Below are the code and all the weights of a small trained network. Each question names an input and a target symbol and asks about switching units off, where a switched-off unit gives its printed mean instead of its output.

import numpy as np


def w(rows, s, z=0):
    codes = np.array(rows[::2]) - 128.0
    scale = np.full(codes.shape[1], s)
    scale[-1] = z or s
    return codes * scale


def norm(h):
    return h / np.sqrt((h * h).mean(-1, keepdims=True) + 1e-5)


def f(y):
    return y / 2 * (1 + np.tanh(0.7978845608 * (y + 0.044715 * y**3)))


def softmax(a):
    e = np.exp(a - a.max(-1, keepdims=True))
    return e / e.sum(-1, keepdims=True)


def log_softmax(a):
    a = a - a.max(-1, keepdims=True)
    return a - np.log(np.exp(a).sum(-1, keepdims=True))


def net(x, mask):
    ids = ['ζθλμξσψ'.index(c) for c in x.split()]
    T = len(ids)
    res = E[ids] + P[:T]
    u = 0
    for l in range(2):
        r = norm(res)
        for j in range(2):
            rows = slice(2 * j, 2 * j + 2)
            q, k, v = (r @ M[l][rows].T for M in (Q, K, V))
            z = softmax(np.where(np.tri(T) > 0, q @ k.T / 2**0.5, -1e9)) @ v
            o = O[l][rows]
            res = res + np.where(mask[u + j], z, o[:, -1]) @ o[:, :-1]
        u += 2
        y = f(norm(res) @ A[l][:, :-1].T + A[l][:, -1])
        res = res + np.where(mask[u : u + 12], y, B[l][:, -1]) @ B[l][:, :-1]
        u += 12
    return log_softmax(norm(res)[-1] @ U[:, :-1].T + U[:, -1])


Q, K, V, O, A, B = {}, {}, {}, {}, {}, {}
E = w([
[155,113,126,26,131,102],'ζ',
[101,131,206,139,133,124],'θ',
[126,124,156,73,137,116],'λ',
[84,89,152,8,198,87],'μ',
[65,83,166,145,124,153],'ξ',
[62,112,110,77,230,89],'σ',
[92,141,111,145,218,147],'ψ',
],0.016)
P = w([
[159,210,117,221,27,131],'0',
[176,77,190,123,102,122],'1',
[34,64,150,72,136,120],'2',
[44,208,203,7,71,231],'3',
[170,51,173,183,123,98],'4',
[69,87,110,60,129,109],'5',
[89,184,142,51,101,245],'6',
[179,29,157,195,106,88],'7',
[59,90,113,72,127,106],'8',
[174,194,94,10,110,212],'9',
[197,35,165,183,105,88],'10',
[71,95,120,55,110,83],'11',
],0.011)
Q[0] = w([
[23,51,199,48,232,98],'0.h1',
[208,67,193,130,161,158],'0.h1',
[199,84,209,86,26,250],'0.h2',
[3,85,129,86,121,37],'0.h2',
],0.0077)
K[0] = w([
[135,191,18,254,24,111],'0.h1',
[39,46,77,49,66,77],'0.h1',
[88,41,159,76,65,219],'0.h2',
[7,226,53,213,55,70],'0.h2',
],0.0066)
V[0] = w([
[96,50,201,169,117,178],'0.h1',
[172,141,113,159,113,72],'0.h1',
[161,132,171,104,95,254],'0.h2',
[181,158,179,183,87,75],'0.h2',
],0.0077)
O[0] = w([
[118,1,18,181,121,212,250],'0.h1',
[139,191,72,159,138,109,176],'0.h1',
[68,137,171,46,56,125,190],'0.h2',
[199,91,20,171,32,122,208],'0.h2',
],0.0074,0.0011)
A[0] = w([
[159,126,144,76,221,95,10],'0.n1',
[234,137,120,126,113,125,109],'0.n2',
[116,86,96,37,112,78,97],'0.n3',
[147,184,150,162,168,190,116],'0.n4',
[220,79,184,161,159,100,73],'0.n5',
[137,195,169,167,92,190,175],'0.n6',
[254,37,132,186,114,104,130],'0.n7',
[180,101,68,143,132,93,53],'0.n8',
[83,131,95,59,162,135,172],'0.n9',
[161,72,219,107,160,167,159],'0.n10',
[130,62,104,141,150,133,151],'0.n11',
[151,83,151,139,197,109,2],'0.n12',
],0.0097,0.0041)
B[0] = w([
[137,31,113,167,170,127,170],'0.n1',
[121,168,134,177,75,136,121],'0.n2',
[92,138,162,205,184,132,220],'0.n3',
[104,119,127,155,131,197,141],'0.n4',
[2,139,101,87,100,64,168],'0.n5',
[234,61,100,83,165,164,158],'0.n6',
[45,188,168,121,246,126,199],'0.n7',
[118,57,178,170,89,89,125],'0.n8',
[60,144,166,158,45,177,244],'0.n9',
[121,76,97,146,217,106,254],'0.n10',
[203,142,143,55,105,87,191],'0.n11',
[192,84,139,163,47,101,143],'0.n12',
],0.0082,0.0058)
Q[1] = w([
[242,140,177,80,226,134],'1.h1',
[26,75,92,136,181,12],'1.h1',
[123,96,188,227,254,198],'1.h2',
[175,183,27,229,232,197],'1.h2',
],0.0064)
K[1] = w([
[200,97,147,140,84,231],'1.h1',
[3,162,31,79,199,181],'1.h1',
[7,128,200,33,206,131],'1.h2',
[109,11,156,91,188,228],'1.h2',
],0.0076)
V[1] = w([
[134,113,191,84,114,103],'1.h1',
[167,115,206,180,104,181],'1.h1',
[134,116,96,245,130,130],'1.h2',
[163,205,105,127,150,92],'1.h2',
],0.011)
O[1] = w([
[104,98,192,3,70,113,180],'1.h1',
[56,130,143,173,204,232,97],'1.h1',
[84,95,129,120,120,85,104],'1.h2',
[65,103,16,188,191,141,5],'1.h2',
],0.011,0.0034)
A[1] = w([
[170,163,172,87,185,144,114],'1.n1',
[140,131,60,88,191,189,137],'1.n2',
[154,105,103,105,17,182,90],'1.n3',
[62,185,69,148,107,93,56],'1.n4',
[106,121,144,51,124,151,108],'1.n5',
[193,119,155,199,208,126,113],'1.n6',
[204,164,74,170,148,120,154],'1.n7',
[114,17,142,142,104,193,124],'1.n8',
[146,74,167,128,101,88,254],'1.n9',
[200,16,124,113,96,95,95],'1.n10',
[183,163,54,191,63,187,143],'1.n11',
[153,99,5,231,128,113,109],'1.n12',
],0.013,0.0065)
B[1] = w([
[89,118,90,125,126,154,190],'1.n1',
[167,47,178,185,85,117,141],'1.n2',
[97,140,209,79,203,78,151],'1.n3',
[146,176,60,122,101,206,132],'1.n4',
[122,130,179,115,122,178,209],'1.n5',
[148,199,124,196,176,115,168],'1.n6',
[64,98,200,57,170,186,133],'1.n7',
[153,141,75,112,146,150,181],'1.n8',
[170,142,87,192,111,139,255],'1.n9',
[124,114,82,126,185,74,165],'1.n10',
[30,184,160,16,219,116,139],'1.n11',
[81,121,166,11,117,63,149],'1.n12',
],0.013,0.011)
U = w([
[109,98,215,200,59,166,160],'ζ',
[37,215,119,63,160,153,122],'θ',
[114,227,9,172,62,177,96],'λ',
[206,15,91,127,192,244,39],'μ',
[235,76,151,47,118,39,3],'ξ',
[196,241,74,232,205,160,112],'σ',
[145,92,38,159,85,40,243],'ψ',
],0.011,0.0041)

Each question gives the input, a string of symbols that net reads in full, and the target symbol t.
The units are the heads (2 rows each of Q, K, V and O) and the neurons (one row each of A and B). Each row of codes is followed by its name. A weight is (code - 128) times the scale printed after its matrix; where a second scale follows, it is the last column's (O, A, B and U).
mask holds one flag per unit, layer by layer, with each layer's heads first. A switched-off unit (its flag False) gives its mean, the last column of its rows in O or B, instead of its output. The means were averaged over made-up inputs and are rounded, as every weight is.
A unit's drop is (log p(t) with every unit on - log p(t) with that unit switched off) / (log p(t) with every unit on - log p(t) with every unit switched off).
The circuit of an input: a set's keep is (log p(t) with only the set's units on - log p(t) with every unit switched off) / (log p(t) with every unit on - log p(t) with every unit switched off). Starting from the 12 units with the biggest drops (on a tie, the unit counted first), units are removed one at a time, each time the one whose removal leaves the highest keep (on an exact tie, the one counted first), for as long as the keep stays at least 0.8.
circuit, biggest first: the units of the circuit, biggest drop first
top k neurons: the k neurons with the biggest drops, biggest first
drop when u is switched off: that unit's drop, to one decimal
input μ ψ ψ θ λ, target σ: circuit, biggest first => [1.n9]
input σ ξ σ μ θ ξ ξ θ ζ μ ψ ψ, target σ: top 2 neurons => [1.n6 0.n1]
input ξ θ θ ψ ψ σ, target ξ: circuit, biggest first => [1.h2 1.h1 0.h2]
input ψ ζ ψ θ ζ λ, target ζ: top 2 neurons => [0.n9 0.n3]
input θ θ θ μ σ θ ψ μ, target σ: top 2 neurons => [0.n3 0.n7]
input λ μ θ, target λ: circuit, biggest first => [1.h2 0.h2 0.h1 1.n4]
input λ μ θ ζ μ θ ζ ζ ξ, target λ: top 3 neurons => [0.n10 0.n7 1.n4]
input ψ θ ψ, target ζ: top 2 neurons => [0.n9 0.n10]
input θ ζ θ ψ θ ζ ψ ζ, target σ: circuit, biggest first => [1.h1 0.n7]
input σ λ ψ θ θ σ ζ θ ξ ζ θ θ, target σ: top 2 neurons => [0.n9 0.n11]
input ψ ψ ψ σ μ ζ λ θ θ θ θ ζ, target ζ: top 2 neurons => [0.n3 0.n9]
input σ σ μ, target σ: top 2 neurons => [0.n1 0.n11]
input ψ ψ ψ θ θ ξ μ θ, target μ: top 2 neurons => [0.n5 0.n10]
input ζ σ θ θ θ θ λ ζ λ λ ζ, target θ: circuit, biggest first => [0.n7]
input ζ θ θ λ θ, target θ: top 2 neurons => [0.n5 1.n2]
input ψ σ μ ζ θ ζ ψ θ ψ θ μ θ, target ζ: top 2 neurons => [0.n9 0.n10]
input ψ ζ σ θ ζ ψ ζ ψ θ θ θ λ, target ζ: top 2 neurons => [0.n3 0.n9]
input ψ λ μ, target ζ: top 3 neurons => [0.n3 0.n9 0.n6]
input ξ ζ θ ψ ξ θ μ ζ ζ, target ξ: top 2 neurons => [0.n7 1.n10]
input σ ξ σ θ μ θ θ θ σ, target σ: top neuron => [0.n1]
input λ ψ ζ, target λ: drop when 0.n1 is switched off => 0.1
input θ σ ξ, target ψ: drop when 1.h2 is switched off => 0.3
input ξ ξ θ ψ μ θ σ σ σ θ θ ξ, target ξ: drop when 0.n12 is switched off => 0.0
input ζ μ θ θ θ ψ σ θ ψ ψ, target μ: drop when 1.n2 is switched off => 0.3
